Here is a tiny trained network, its code and every weight. The questions are about switching its units off for an input and a target symbol, where a switched-off unit gives its printed mean instead of its output.

import numpy as np


def w(rows, s, z=0):
    codes = np.array(rows[::2]) - 128.0
    scale = np.full(codes.shape[1], s)
    scale[-1] = z or s
    return codes * scale


def f(y):
    return np.maximum(y, 0)


def softmax(a):
    e = np.exp(a - a.max(-1, keepdims=True))
    return e / e.sum(-1, keepdims=True)


def log_softmax(a):
    a = a - a.max(-1, keepdims=True)
    return a - np.log(np.exp(a).sum(-1, keepdims=True))


def net(x, mask):
    ids = ['γεηλπτψ'.index(c) for c in x.split()]
    T = len(ids)
    res = E[ids] + P[:T]
    q, k, v = (res @ M[0].T for M in (Q, K, V))
    z = softmax(np.where(np.tri(T) > 0, q @ k.T / 4**0.5, -1e9)) @ v
    res = res + np.where(mask[0], z, O[0][:, -1]) @ O[0][:, :-1]
    y = f(res @ A[0][:, :-1].T + A[0][:, -1])
    res = res + np.where(mask[1:13], y, B[0][:, -1]) @ B[0][:, :-1]
    return log_softmax(res[-1] @ U[:, :-1].T + U[:, -1])


Q, K, V, O, A, B = {}, {}, {}, {}, {}, {}
E = w([
[100,179,92,139,231],'γ',
[170,93,79,109,5],'ε',
[51,185,68,48,122],'η',
[114,127,117,63,137],'λ',
[185,183,177,115,153],'π',
[49,124,167,106,149],'τ',
[49,49,144,75,148],'ψ',
],0.018)
P = w([
[254,166,115,197,217],'0',
[71,22,145,104,186],'1',
[88,38,135,145,165],'2',
[101,64,133,130,176],'3',
[142,50,104,108,173],'4',
[142,112,121,142,160],'5',
[123,116,115,173,173],'6',
[119,85,112,166,171],'7',
[125,140,124,182,174],'8',
[71,43,170,171,174],'9',
[76,37,160,146,192],'10',
[145,71,92,134,188],'11',
],0.0048)
Q[0] = w([
[207,31,92,181,120],'h0',
[148,158,80,126,68],'h0',
[115,159,60,113,119],'h0',
[2,143,116,106,89],'h0',
],0.0078)
K[0] = w([
[120,152,247,144,145],'h0',
[111,96,130,84,96],'h0',
[98,204,71,102,130],'h0',
[136,172,60,130,131],'h0',
],0.012)
V[0] = w([
[147,46,220,122,201],'h0',
[60,255,244,132,154],'h0',
[65,34,81,235,155],'h0',
[163,171,41,144,223],'h0',
],0.0078)
O[0] = w([
[160,182,199,245,106,11],'h0',
[105,250,125,82,104,154],'h0',
[79,83,90,192,113,58],'h0',
[174,130,77,131,187,252],'h0',
],0.013,0.0028)
A[0] = w([
[177,42,105,152,130,125],'n0',
[183,113,104,46,163,201],'n1',
[2,92,158,60,96,146],'n2',
[58,199,57,76,129,39],'n3',
[167,97,168,162,213,232],'n4',
[75,152,209,116,117,191],'n5',
[137,129,192,8,244,62],'n6',
[159,115,127,131,250,203],'n7',
[140,206,119,186,157,84],'n8',
[113,103,114,69,39,252],'n9',
[233,98,220,225,106,220],'n10',
[94,142,80,97,179,149],'n11',
],0.0088,0.0038)
B[0] = w([
[129,76,206,92,210,153],'n0',
[99,148,138,159,155,225],'n1',
[233,129,115,181,143,220],'n2',
[136,95,114,172,80,216],'n3',
[134,148,201,21,2,171],'n4',
[152,168,102,215,119,149],'n5',
[152,110,69,138,75,247],'n6',
[111,97,174,103,95,200],'n7',
[47,91,87,75,169,149],'n8',
[132,211,145,172,200,201],'n9',
[157,4,112,208,54,162],'n10',
[101,156,97,151,78,216],'n11',
],0.0079,0.015)
U = w([
[2,99,102,71,122,123],'γ',
[141,90,106,107,202,112],'ε',
[192,111,31,124,178,77],'η',
[219,176,161,54,97,124],'λ',
[163,189,158,134,122,122],'π',
[107,183,144,172,254,253],'τ',
[98,111,133,176,134,101],'ψ',
],0.0075,0.0052)

Each question gives the input, a string of symbols that net reads in full, and the target symbol t.
The units are the heads (4 rows each of Q, K, V and O) and the neurons (one row each of A and B). Each row of codes is followed by its name. A weight is (code - 128) times the scale printed after its matrix; where a second scale follows, it is the last column's (O, A, B and U).
mask holds one flag per unit, heads first, then neurons. A switched-off unit (its flag False) gives its mean, the last column of its rows in O or B, instead of its output. The means were averaged over made-up inputs and are rounded, as every weight is.
A unit's drop is (log p(t) with every unit on - log p(t) with that unit switched off) / (log p(t) with every unit on - log p(t) with every unit switched off).
The circuit of an input: a set's keep is (log p(t) with only the set's units on - log p(t) with every unit switched off) / (log p(t) with every unit on - log p(t) with every unit switched off). Starting from the 12 units with the biggest drops (on a tie, the unit counted first), units are removed one at a time, each time the one whose removal leaves the highest keep (on an exact tie, the one counted first), for as long as the keep stays at least 0.8.
units of the circuit, in order: the units of the circuit, biggest drop first
most important unit: the unit with the biggest drop
top k neurons: the k neurons with the biggest drops, biggest first
drop when u is switched off: that unit's drop, to one decimal
input γ ε ε, target ε: most important unit => h0
input η ε τ λ π γ ψ π γ, target γ: top 2 neurons => n2; n8
input ε ε ψ, target ε: units of the circuit, in order => h0; n0; n2
input η η τ, target η: units of the circuit, in order => h0; n6; n2
input τ η ε ψ ε ε, target ψ: top 3 neurons => n10; n2; n4
input γ γ γ τ, target γ: top 3 neurons => n2; n9; n8
input η η ε η ε τ τ, target η: top 2 neurons => n2; n6
input η τ ψ, target η: top 3 neurons => n2; n6; n4
input ψ ε η τ η π τ ψ π, target ψ: units of the circuit, in order => h0; n10
input ε η ψ ε η ε ψ, target ε: drop when h0 is switched off => 0.9
input η ψ γ ψ η λ ψ λ ε, target ψ: drop when n2 is switched off => 0.1
input λ η λ η γ λ ψ η, target η: drop when n11 is switched off => 0.0
